What each symbol does to the units:
state | ! ^
x82 | x359 x973
x112 | x236 x728
x162 | x515 x686
x829 | x369 x641
x973 | x854 x82
x582 | x13 x113
x91 | x489 x400
x359 | x582 x376
x489 | x162 x330
x228 | x876 x147
x515 | x807 x947
x330 | x400 x489
x473 | x728 x236
x376 | x973 x359
x236 | x829 x473
x369 | x183 x533
x533 | x641 x369
x853 | x112 x505
x400 | x767 x91
x183 | x947 x807
x947 | x686 x515
x876 | x959 x650
x641 | x473 x829
x13 | x650 x959
x739 | x853 x292
x959 | x113 x13
x854 | x91 x767
x292 | x228 x739
x505 | x292 x853
x113 | x376 x582
x767 | x82 x854
x147 | x739 x228
x728 | x505 x112
x807 | x533 x183
x650 | x147 x876
x686 | x330 x162

Rows of some units; one shown again gets a slightly different row:
x853: 8,5,-24,23,15,-5,24,-3,5,16,-10,6,55,-8,30,-28,-18,-13,0,-23,-1,-11,-12,19,-6,11,-14,33,6,-13,30,-19,9
x330: -3,8,2,-36,-25,5,-35,-1,22,-7,15,-55,-16,15,-18,27,10,18,14,17,19,1,14,9,0,-18,6,-28,-1,-1,6,32,-10
x91: 24,16,-26,21,-21,7,-9,15,17,6,17,-9,32,-23,41,-34,-9,-27,15,7,-2,-16,-42,46,1,-21,5,8,-9,9,11,3,20
x505: -9,-13,8,2,11,-21,-24,8,-6,-42,0,-13,-20,28,-22,11,29,8,-20,11,7,29,39,-42,2,33,4,5,12,-10,-26,6,-13
x112: 1,13,-10,37,-18,1,31,7,7,16,-14,39,21,-2,17,-17,-26,-27,30,-16,-16,-18,-19,6,9,-27,10,15,-9,-23,5,-12,15
x292: 13,-21,32,3,46,-2,15,7,1,-11,-9,3,-24,20,-30,4,24,14,-12,-4,5,7,22,-47,-7,19,6,4,15,12,-20,0,1
x807: -9,34,2,-19,-29,6,-20,-8,4,-3,29,-9,-21,-6,0,31,12,2,16,7,-20,11,-30,14,23,-40,10,-53,0,9,-25,9,16
x505: -11,4,9,4,13,-22,-21,8,-3,-35,1,-20,-24,14,-20,3,9,17,-22,16,15,28,45,-37,-1,26,1,-1,-4,-2,-13,-7,-2
x91: 7,20,-32,18,-1,8,-2,8,18,17,13,-5,31,-22,37,-24,-17,-24,7,-7,11,-8,-43,45,-3,-28,11,-2,-5,-1,2,-3,10
x582: 12,-31,27,15,24,-17,22,0,-17,-33,-25,17,-14,19,-1,-3,18,25,-22,9,14,13,35,-38,-16,15,24,8,2,10,-6,-4,-15
x959: 10,-16,15,34,32,1,33,25,-24,0,-24,45,11,-12,12,-13,-2,3,-14,11,-1,16,23,-6,1,33,0,37,5,9,9,20,-31

The symbols that take the first to the second take the third to the fourth. What is the fourth?
Answers are names.
10,-28,18,48,21,14,18,2,-10,-6,-28,39,12,-12,32,-25,-23,-6,-9,-9,-15,-1,0,-8,-33,-3,4,48,-12,-17,12,-25,4
to 26,-10,-6,44,35,-21,12,4,-19,10,-12,24,1,17,9,-41,-5,-18,-17,7,14,-10,20,-11,-26,42,28,11,1,-1,-21,-22,-8
as 17,-10,14,30,18,-12,19,-4,-10,-10,-20,62,20,-2,29,-15,-19,-3,-12,-28,4,-1,12,-16,-4,8,-22,44,-6,2,29,10,-13
to x959

5,-10,17,-26,10,-15,4,-7,-14,-4,-10,-28,-26,-1,-46,31,17,26,3,20,20,13,40,-25,13,5,0,-28,20,27,-10,16,-9
to 7,-17,26,-6,0,-9,-29,-3,-23,-29,2,-21,-28,11,-23,9,7,13,-17,34,14,9,23,-52,-11,6,3,-12,-1,5,-7,-9,2
as -12,18,-27,4,-4,12,15,-11,9,23,13,38,25,-23,26,-21,-39,-29,-6,-13,-25,-22,-19,24,2,10,-34,29,-8,-26,25,13,4
to x91

7,-21,16,7,34,-10,11,11,-12,-4,-30,20,-1,31,-7,-8,1,6,-5,16,-1,-4,59,-30,-24,16,5,9,-3,-17,-1,-2,-23
to 15,-4,17,30,29,-19,23,6,-23,-4,-20,55,14,1,26,-12,-13,-2,-9,-15,1,-3,22,-8,-13,13,-27,31,3,-1,14,-2,-18
as 0,-28,34,-18,5,6,-16,-9,-4,-34,11,-14,-33,21,-51,24,-1,15,-9,24,14,-10,28,-30,-7,2,7,-8,11,36,-21,15,-21
to x112

3,22,-30,8,-25,6,19,10,8,24,13,19,24,-13,21,-28,-37,-21,-5,-9,-3,-23,-28,37,7,-11,-4,-8,-10,-21,36,-12,2
to 10,-1,7,31,33,-15,36,20,-8,-1,-17,20,16,-9,12,-21,-8,6,-12,5,8,16,21,-10,-10,38,0,23,12,-14,6,15,-17
as -31,28,-13,-27,-47,-8,-37,-16,3,6,10,-41,-5,-9,2,13,22,2,22,-3,-13,16,-4,33,12,-17,5,-21,-5,5,0,7,6
to x505

-6,-23,9,5,25,-2,7,1,-26,-6,-15,24,0,20,-5,-7,-6,9,-33,0,-11,1,40,-28,-1,33,-11,37,-8,-23,-11,-13,-6
to 5,-18,17,38,18,20,8,12,-10,-2,-22,36,4,6,24,-18,-32,-11,-14,-2,-8,-12,-1,-16,-35,12,3,43,-17,-20,4,-17,0
as -7,19,-9,42,-14,11,23,-2,2,21,-21,49,24,1,25,-18,-17,-32,26,-7,-20,-20,-25,15,-10,-31,12,17,3,-13,3,-1,26
to x505

17,-41,36,0,36,-5,21,1,-2,-17,-13,5,-24,22,-27,9,6,8,-11,-6,20,10,24,-67,3,22,20,8,13,9,-28,-9,-10
to 9,-31,7,13,21,-15,9,6,-11,-16,-30,17,-6,31,-7,3,-8,15,2,13,4,3,58,-30,-9,23,-1,16,-11,-8,9,-6,-28
as -1,-10,13,-10,18,-25,-21,4,15,-42,-9,-18,-12,28,-20,3,29,7,-15,13,7,30,44,-36,-13,16,5,-1,12,-13,-10,6,-8
to x292

-11,-3,5,-26,-29,6,-42,-6,-4,-14,5,-56,-26,2,-29,22,30,17,19,5,10,1,14,-7,7,2,20,-18,17,26,-30,8,22
to -1,24,-20,29,-37,22,-13,-10,2,2,11,-17,25,-13,42,-22,-18,-6,31,-6,-15,-21,-47,41,27,-23,16,-2,6,-12,2,11,31
as -15,19,-15,7,-25,12,-1,0,15,23,-1,-3,24,-31,32,8,6,-19,20,-33,-19,-2,-35,32,36,-44,-23,-2,5,-5,23,11,27
to x330

-7,19,-20,-27,-38,22,-2,14,15,26,11,-17,10,-22,-10,0,-9,-22,16,10,0,-16,-41,25,-5,-27,10,-24,-22,-12,0,0,12
to -28,32,-8,-34,-32,3,-31,-11,17,17,14,-43,22,2,12,-1,1,12,20,2,-2,-5,-32,21,3,-22,-14,-37,18,6,26,6,15
as 14,-16,-8,44,6,4,29,18,7,-14,-1,36,13,-13,16,-30,-34,-25,-6,-5,-15,-16,-3,6,-7,17,6,49,-32,-31,-2,0,-5
to x853

-5,-11,18,-37,12,-17,1,17,9,5,-10,-25,-20,-8,-37,31,24,26,2,19,26,18,42,-34,26,11,7,-32,10,22,-6,8,-9
to -8,-3,-12,-31,-28,38,-9,-9,13,13,19,-42,2,-8,1,6,-4,13,28,1,1,-19,-33,29,3,-27,-3,-29,-9,17,-7,-7,11
as 18,11,-27,31,-19,5,-7,15,10,17,23,8,44,-9,28,-27,-10,-28,25,-8,-3,-16,-47,45,-5,-14,12,10,4,-2,6,4,20
to x959

24,-24,24,6,31,-18,31,6,-9,-7,-14,3,-26,18,-33,11,3,13,-8,-6,28,5,14,-53,-9,20,10,5,12,10,-25,-11,-1
to 9,-27,21,3,26,-19,9,7,-29,2,-31,13,-2,25,-19,5,-9,14,1,14,11,-2,63,-27,-21,19,-5,22,-11,-14,0,2,-23
as 6,-30,30,-18,-9,4,-25,-15,-14,-24,-1,-25,-33,17,-30,16,-8,22,-7,20,11,4,36,-33,-7,6,4,-10,1,46,-18,23,-9
to x505

-12,27,-17,18,-31,16,-17,-3,-5,14,15,-9,14,-16,29,-13,-6,-14,27,-4,-14,-15,-56,44,16,-25,-1,4,2,-2,11,10,28
to -19,-7,11,-28,-24,18,-35,-9,-2,-3,10,-52,-25,7,-17,22,41,10,10,16,13,4,7,-16,7,15,13,-22,15,6,-20,10,16
as -2,3,-17,-25,-23,39,-12,-14,9,22,11,-29,-1,-9,-5,13,-8,11,16,-6,2,-26,-44,31,-5,-28,-2,-28,-7,13,-3,5,13
to x807

-9,-13,-1,-33,-36,36,-16,-16,2,15,25,-36,0,-6,7,15,-8,-2,22,4,-8,-28,-38,29,-3,-28,-1,-34,-14,7,-1,9,11
to -12,28,0,-15,-32,-6,-11,-5,17,-6,26,-12,-31,-17,-7,29,26,2,17,9,-21,5,-15,20,18,-36,18,-37,-1,6,-11,11,9
as 16,-15,-24,36,13,12,23,11,-3,-6,4,36,14,-9,9,-31,-23,-27,-19,-12,-11,-16,4,12,-8,21,4,50,-23,-21,-5,-13,1
to x292

25,-28,44,14,40,-12,17,11,-13,-33,-30,24,-7,14,-10,4,16,28,-6,6,15,14,16,-35,-18,7,22,7,1,8,-8,-6,-14
to 15,-20,11,17,38,-19,4,-2,-34,4,-4,22,-8,13,-7,-21,-10,-2,-24,-1,4,2,21,-34,10,36,3,13,-7,-1,-19,-32,2
as -3,1,12,-46,1,-15,-17,5,13,-10,-1,-21,-26,13,-33,23,47,9,-5,1,10,30,11,-24,4,-1,1,-45,4,20,-12,-3,-19
to x853

-27,35,-24,-35,-41,-8,-35,-13,12,3,9,-35,4,-24,-2,13,20,7,25,9,-5,2,1,37,16,-22,-7,-36,0,15,12,5,14
to -17,33,-1,-25,-30,1,-21,-13,7,23,15,-37,7,-5,17,9,-8,9,13,0,8,2,-23,24,17,-20,-16,-38,18,19,13,-6,12
as 4,-28,36,-24,-16,-3,-20,-9,2,-16,12,-24,-42,15,-38,19,-3,17,-8,15,20,2,24,-26,-7,11,-7,-9,13,39,-19,15,-23
to x112

0,-11,38,-17,6,-3,-25,-7,-12,-28,-5,-10,-31,18,-24,10,-3,12,-11,31,15,10,29,-50,-23,1,7,-4,0,3,-12,-5,-12
to 4,6,-2,31,-1,4,23,-4,-7,20,-28,41,35,-19,29,-27,-18,-15,4,-14,14,-7,-21,18,-17,-23,9,33,-19,8,0,-1,11
as -9,25,-9,7,-32,16,2,3,24,21,-11,2,26,-26,21,16,-9,-15,15,-23,-22,-9,-32,30,30,-36,-23,3,5,0,23,1,17
to x330

1,31,-17,-2,-4,8,11,-3,12,35,10,15,11,-19,36,-22,-28,-25,7,2,-2,-24,-25,45,0,-19,-13,-9,-16,-17,38,-6,-2
to -7,20,-7,30,-21,16,-7,-5,-9,7,11,-2,24,-23,37,-7,-16,-11,24,2,-16,-18,-37,40,29,-29,0,-5,9,-12,9,11,30
as 16,-11,-6,40,11,12,38,20,9,-12,-8,37,14,-5,4,-26,-24,-42,-18,-1,-16,-20,-5,15,-14,18,6,47,-34,-28,-5,-1,-4
to x853

